Below are the code and all the weights of a small trained network. Each question names an input and a class and asks about switching units off, where a switched-off unit gives its printed mean instead of its output.

import numpy as np


def w(rows, s, z=0):
    codes = np.array(rows[::2]) - 128.0
    scale = np.full(codes.shape[1], s)
    scale[-1] = z or s
    return codes * scale


def f(y):
    return np.maximum(y, 0)


def log_softmax(a):
    a = a - a.max(-1, keepdims=True)
    return a - np.log(np.exp(a).sum(-1, keepdims=True))


def net(x, mask):
    res = np.array(x, float).reshape(1, 4) / 4 @ E
    y = f(res @ A[0][:, :-1].T + A[0][:, -1])
    res = res + np.where(mask, y, B[0][:, -1]) @ B[0][:, :-1]
    return log_softmax(res[-1] @ U[:, :-1].T + U[:, -1])


A, B = {}, {}
E = w([
[50,14,155,234,13,99],'x0',
[11,158,245,17,106,154],'x1',
[174,231,164,123,34,3],'x2',
[107,232,51,146,26,247],'x3',
],0.0058)
A[0] = w([
[48,59,129,150,171,192,248],'neuron 0',
[106,63,172,176,148,62,70],'neuron 1',
[107,137,103,179,41,183,14],'neuron 2',
[134,223,69,100,124,190,39],'neuron 3',
[168,107,95,199,118,109,132],'neuron 4',
[43,131,227,56,83,148,50],'neuron 5',
[161,210,109,113,120,203,89],'neuron 6',
[185,120,170,84,240,71,107],'neuron 7',
[141,117,108,83,254,235,78],'neuron 8',
[133,195,69,110,103,194,2],'neuron 9',
[184,228,141,90,138,68,65],'neuron 10',
[182,213,167,83,118,84,62],'neuron 11',
[93,133,99,168,47,168,93],'neuron 12',
[190,113,83,189,112,118,38],'neuron 13',
[222,105,73,204,124,113,23],'neuron 14',
[174,98,133,79,185,81,16],'neuron 15',
[218,139,62,183,164,117,9],'neuron 16',
[113,145,164,173,33,51,43],'neuron 17',
[76,162,168,39,135,134,122],'neuron 18',
[219,223,149,65,117,78,86],'neuron 19',
],0.008,0.00087)
B[0] = w([
[154,129,108,195,107,188,248],'neuron 0',
[179,55,195,72,75,92,214],'neuron 1',
[149,75,203,79,88,73,226],'neuron 2',
[134,60,201,74,76,85,227],'neuron 3',
[100,182,103,100,165,125,211],'neuron 4',
[47,219,33,114,221,105,253],'neuron 5',
[150,57,211,58,73,69,217],'neuron 6',
[152,62,218,57,71,55,242],'neuron 7',
[194,124,68,255,107,227,249],'neuron 8',
[135,78,195,85,92,89,216],'neuron 9',
[153,113,99,200,115,163,220],'neuron 10',
[137,114,89,196,133,178,207],'neuron 11',
[200,75,195,89,95,78,223],'neuron 12',
[87,159,93,96,163,114,213],'neuron 13',
[48,196,74,79,167,100,242],'neuron 14',
[142,69,203,77,75,95,198],'neuron 15',
[23,186,67,74,202,83,236],'neuron 16',
[167,114,88,230,130,217,217],'neuron 17',
[90,180,67,104,185,113,216],'neuron 18',
[176,119,80,208,111,174,233],'neuron 19',
],0.0069,0.006)
U = w([
[144,86,197,24,88,80,76],'0',
[45,215,81,70,194,105,105],'1',
[155,114,138,147,107,129,253],'2',
[156,133,92,250,120,168,60],'3',
],0.013,0.0054)

Each question gives the input, the list of numbers given to net, and the class t.
The units are the neurons (one row each of A and B). Each row of codes is followed by its name. A weight is (code - 128) times the scale printed after its matrix; where a second scale follows, it is the last column's (A, B and U).
mask holds one flag per neuron, in row order. A switched-off neuron (its flag False) gives its mean, the last column of its row in B, instead of its output. The means were averaged over made-up inputs and are rounded, as every weight is.
A unit's drop is (log p(t) with every unit on - log p(t) with that unit switched off) / (log p(t) with every unit on - log p(t) with every unit switched off).
The circuit of an input: a set's keep is (log p(t) with only the set's units on - log p(t) with every unit switched off) / (log p(t) with every unit on - log p(t) with every unit switched off). Starting from the 12 units with the biggest drops (on a tie, the unit counted first), units are removed one at a time, each time the one whose removal leaves the highest keep (on an exact tie, the one counted first), for as long as the keep stays at least 0.8.
units of the circuit, in order: the units of the circuit, biggest drop first
unit that matters most: the unit with the biggest drop
k most important neurons: the k neurons with the biggest drops, biggest first
drop of u: that unit's drop, to one decimal
input [-5,-3,8,-2], class 3: units of the circuit, in order => neuron 19
input [-6,0,-3,-3], class 2: 2 most important neurons => neuron 8; neuron 7
input [8,-6,2,8], class 0: 3 most important neurons => neuron 2; neuron 12; neuron 8
input [-7,5,-7,6], class 2: units of the circuit, in order => neuron 8; neuron 6; neuron 3
input [4,-7,7,-3], class 1: units of the circuit, in order => neuron 14; neuron 16
input [-8,5,-2,4], class 2: units of the circuit, in order => neuron 8; neuron 6
input [-2,6,-8,6], class 3: 3 most important neurons => neuron 8; neuron 0; neuron 7
input [-8,4,-4,8], class 0: 3 most important neurons => neuron 6; neuron 3; neuron 9
input [-7,1,-6,-4], class 2: 4 most important neurons => neuron 8; neuron 7; neuron 15; neuron 17
input [3,-5,6,6], class 0: 3 most important neurons => neuron 2; neuron 8; neuron 12
input [-1,-2,-3,0], class 3: 2 most important neurons => neuron 5; neuron 8
input [-5,8,5,-1], class 1: 2 most important neurons => neuron 5; neuron 18
input [-5,3,7,8], class 0: 2 most important neurons => neuron 6; neuron 3
input [-6,-1,7,1], class 3: unit that matters most => neuron 19
input [1,1,4,2], class 3: 2 most important neurons => neuron 7; neuron 17
input [-7,0,-1,4], class 2: 3 most important neurons => neuron 8; neuron 6; neuron 3
input [1,7,5,-2], class 1: drop of neuron 5 => 0.3
input [-4,-6,-6,7], class 0: drop of neuron 3 => 0.4
input [-8,7,-2,6], class 2: drop of neuron 19 => 0.2
input [-4,-6,-5,3], class 1: units of the circuit, in order => neuron 16
